[128 = 0]
[136 131 160  50 152 108 168 150 134 124 158  89 129 102 128 154 104 102
 125 116  76 139 132 149 166 158 140 137 130 134 121 126 139 100 108 125
 112 126 102 123 123 108 154  97 120 124 160 105 125 108 103  95 120 143
 162 152 143 111 144 162 154  84 132  95 162 128 108 143  75] | 6
[133 122 179 107 160 114 157 151 135 124 160 103 130 121 132 154 120 107
 132 135  93 129 151 137 170 158 136 132 136 143 115 127 138 105 106 128
 130 120 114 137 118  96 153 113 109 131 161 111 138 100 112 112 120 140
 158 159 135 111 157 168 150  96 119  87 147 122  98 139  83] | 7
[141 157 141  62 107 107 143 127 128 126 135  94 113  76 112 124  91 106
 139  99   1 126  66 136  87 148  91 130  99 104 127 145 136 137 135 124
  87 135  94  87 128 146 142  99  99  95 155  92  90 155  98 108 132 144
 139 117 129 114  94 114 139 109 139 121 141 155 138 131 142] | 0
[105 148 136 138 164 132 103 144 134 122 132 141 119 140 126 155 140 106
 113 122 239 153 165 155 164 154 117 110 144 159 150 112 143 148  96 137
  86 107 126 170 124 102 137 131 139 113 128 132 109  86 154 131 131 147
 145 119  94 112  87 141 125  90 120 136 108  98  56  53 140] | 7
[151 114 154  94 142 120 151 127 130 121 126 110 123 108 110 118 113 120
 147 141  31 129 122 116 122 101 148 157 119 111 109 145 123 108 144 114
 156 147 115 128 125 128 124 122 133 143 144 113 144 157 108 126 117 131
 136 152 158 143 146 136 140 130 134 125 147 141 171 177 107] | 6
[131  97 154  96 174 130 166 134 130 132 134 124 129 133 121 136 129 134
 125 156 118 141 157 135 170 125 163 151 151 134 110 131 127  96 124 115
 163 131 146 155 138  96 119 122 139 148 139 127 155 133 119 137 116 130
 139 155 154 130 168 159 139 115 117 107 141 123 122 147 108] | 9
[110 113 136  78 210 128 150 134 123 124 142 113 143 158 122 147 127 115
 117 128 185 136 163 144 214 161 142 134 144 160 123 106 134 105  91 132
 132 113 130 151 129 113 134 108 131 128 152 132 139  86 112 100 122 147
 146 147 142 109 165 162 125  88 117 110 126 103  76 117  82] | 10
[151 118 155  78 151 118 160 122 133 121 129 108 121  96 102 121 122 111
 143 132   4 125 118 120 101 104 131 148 120 111 105 147 124 105 121 115
 136 136 106 113 116 116 134 110 119 137 151 107 126 158  98 118 121 137
 132 157 152 132 134 139 145 130 128 118 135 140 194 173 113] | 5
[142 111 155 107 147 119 149 127 144 131 120 136 113 114  97 119 113 116
 151 123   1 124 130 120  77  88 148 150 119 118 110 150 118 112 133 128
 140 136  89 126 107 133 124 133 131 138 118 108 138 163 116 133 121 127
 130 150 127 145 114 126 140 170 122 132 109 149 194 156 154] | 5

[138 149 110 120 126 117  19 147 147  65 121 132  74 145 126 116 137 118
 134 164 101 158 141 170 109 141 129 125 100 131 125 171 149 122  82 184
  96 151 185 122 138 125 118  45 126 161 107 119 107 206 110 135 116 117] | 10
[143 169 114  90 118 165  15 106 137  92 193 148 107 122 135 131 114 159
 111 149 134 139 238 142 128 142 142 166 116 144 104 165  68 137 104 100
 121 171 103 109 129 119  93 151 156 133 158 129  81 128 186 110 184 130] | 5
[ 88 119 134 148 132 157 115 121 109 147 125 132 150 119 133 123 129 112
 130 156 147 140 137 117 156 148 124 123 117 139 142 117  98 132 129 107
 175 118  96 118 121 122 157 136 154 139 102 133 109 152 174 126 132 127] | 1
[ 91 146 134 136 130 154 146 106 112 157 154 131 142 112 133 134 110 129
 128 134 134 127 122 141 153 131 132 146 139 142 128 132  74 134 141  45
 200 137  78 129 118 131 127 175 175 115 123 135 102 111 164 126 152 125] | 0
[110 139 109 137 137 109  14 130 169 116 114 136 104 129 131 112 133  92
 120 160 120 151 117 165 115 148 121 126  81 132 104 147 142 141 102  71
 238 138 162 128 135 128 104  66  77 145 119 124 109 129 148 132 116 128] | 9
[ 94 154 119 139 133 129  93 106 158 164 160 143 157 111 139 124 110 106
 125 141 146 126 152 139 133 148 130 153 105 141 112 129  81 136 141   1
 255 148  82 128 128 145 118 126 155 121 132 133 106  99 199 131 138 126] | 3
[114 119 143 124 129 143 131 120 129 147 115 118 113 115 122 131 126 134
 132 145 108 142  72 120 143 124 125 133 137 131 140 136 119 132 129 184
  74 112 116 132 122 112 150 147 115 120 128 127 114 131 104 126 123 126] | 4
[122 107 149 112 118 116 183 131 130 112  49 108  76 149 107 133 147 116
 129  86  82 137  44 105 113 112 130 116 143 122 146 145 177 135 110 255
   1  95 161 137 126 118  90 126  94 136 154 132 135 125  29 109  83 126] | 6
[ 45 108 138 156 126 102 150  95 203 221  47 145 152 106 120 126 154  76
 117  74 130 134  37 110 125 154 150 134  51 130 135  97 112 151 141  68
 211  78 106 143 118 131 129 163   3  90 137 131 132  77 204 128 140 139] | 3
[134 144 123 123 128 126 108 124 158 122 119 125 111 117 118 130 121 135
 125 130 104 140  58 139 109 122 130 136 117 129 113 144 130 130 123 137
 120 137 131 130 125 122 121 119  93 123 137 122 112 124 117 126 126 125] | 6
[111 143 117 147 131 103  53 140 169 120 109 135 119 126 125 116 130  97
 127 156 114 149  76 138 106 142 128 127  73 126 112 130 142 127 108  65
 214 151 151 132 132 128 130  71  79 144 113 116 114 149 126 141 106 120] | 7
[150 139 134  98 117 160 110 127 124 101 140 124 111 136 124 134 124 160
 119 144 115 134 142 102 129 115 133 142 165 130 133 143 109 115 108 184
   7 141 118 121 132 108 106 164 170 138 144 127 105 145  74 109 107 122] | 4
[139 144 126 112 125 154  89 141  78  73 155 125  88 145 130 125 121 145
 131 174 119 147 207 157 138 139 116 137 162 139 132 184 126 119  91 204
 124 140 140 115 135 115 103 103 210 161 124 129  99 192  99 122 104 120] | 4
